Below is a small trained network, with its code and all its weights. Each question gives an input and a class and asks what happens when units are switched off, that is, made to give their printed mean instead of their output.

import numpy as np


def w(rows, s, z=0):
    codes = np.array(rows[::2]) - 128.0
    scale = np.full(codes.shape[1], s)
    scale[-1] = z or s
    return codes * scale


def f(y):
    return y / 2 * (1 + np.tanh(0.7978845608 * (y + 0.044715 * y**3)))


def log_softmax(a):
    a = a - a.max(-1, keepdims=True)
    return a - np.log(np.exp(a).sum(-1, keepdims=True))


def net(x, mask):
    res = np.array(x, float).reshape(1, 2) / 4 @ E
    y = f(res @ A[0][:, :-1].T + A[0][:, -1])
    res = res + np.where(mask, y, B[0][:, -1]) @ B[0][:, :-1]
    return log_softmax(res[-1] @ U[:, :-1].T + U[:, -1])


A, B = {}, {}
E = w([
[232,197,249,158,5,127,51],'x0',
[142,121,24,87,94,212,59],'x1',
],0.011)
A[0] = w([
[204,190,223,207,114,79,158,229],'N0',
[173,129,20,133,106,192,133,224],'N1',
[19,173,90,141,170,171,169,34],'N2',
[171,132,71,76,97,250,46,168],'N3',
[170,198,177,179,188,209,96,51],'N4',
[156,203,189,229,135,137,2,60],'N5',
[202,123,199,127,105,139,45,94],'N6',
[236,71,226,144,144,150,19,5],'N7',
[5,184,189,130,114,25,151,100],'N8',
],0.007,0.0026)
B[0] = w([
[108,132,140,176,99,67,89,250],'N0',
[189,146,201,185,220,142,55,194],'N1',
[141,79,48,75,137,124,78,188],'N2',
[147,54,254,175,177,132,127,218],'N3',
[92,162,78,72,113,180,134,153],'N4',
[130,99,68,151,158,60,55,221],'N5',
[87,120,60,134,99,96,122,216],'N6',
[68,154,81,89,133,53,79,209],'N7',
[174,112,167,157,151,85,143,187],'N8',
],0.009,0.011)
U = w([
[107,65,41,78,149,116,77,207],'0',
[212,54,176,255,163,132,161,229],'1',
[97,144,140,248,65,225,149,238],'2',
[208,184,132,91,107,209,214,5],'3',
[150,99,140,14,17,211,178,5],'4',
],0.0053,0.0026)

Each question gives the input, the list of numbers given to net, and the class t.
The units are the neurons (one row each of A and B). Each row of codes is followed by its name. A weight is (code - 128) times the scale printed after its matrix; where a second scale follows, it is the last column's (A, B and U).
mask holds one flag per neuron, in row order. A switched-off neuron (its flag False) gives its mean, the last column of its row in B, instead of its output. The means were averaged over made-up inputs and are rounded, as every weight is.
A unit's drop is (log p(t) with every unit on - log p(t) with that unit switched off) / (log p(t) with every unit on - log p(t) with every unit switched off).
The circuit of an input: a set's keep is (log p(t) with only the set's units on - log p(t) with every unit switched off) / (log p(t) with every unit on - log p(t) with every unit switched off). Starting from all 9 units, units are removed one at a time, each time the one whose removal leaves the highest keep (on an exact tie, the one counted first), for as long as the keep stays at least 0.8.
circuit, biggest first: the units of the circuit, biggest drop first
most important unit: the unit with the biggest drop
top k neurons: the k neurons with the biggest drops, biggest first
drop of u: that unit's drop, to one decimal
input [7,-6], class 0: most important unit -> N7
input [-1,2], class 2: top 2 neurons -> N5, N8
input [-5,8], class 1: circuit, biggest first -> N3, N1
input [2,6], class 1: top 2 neurons -> N3, N1
input [0,-3], class 2: circuit, biggest first -> N3, N5, N2
input [-2,3], class 2: circuit, biggest first -> N5, N7
input [2,-2], class 2: top 3 neurons -> N2, N3, N1
input [-3,7], class 1: circuit, biggest first -> N3, N1
input [8,-7], class 0: circuit, biggest first -> N7, N5
input [1,-1], class 2: top 3 neurons -> N2, N3, N5
input [6,3], class 0: top 3 neurons -> N7, N5, N6
input [8,6], class 0: drop of N6 -> 0.3
input [7,1], class 0: drop of N5 -> 0.1
input [4,-2], class 0: drop of N3 -> 0.2
input [2,-3], class 2: most important unit -> N3
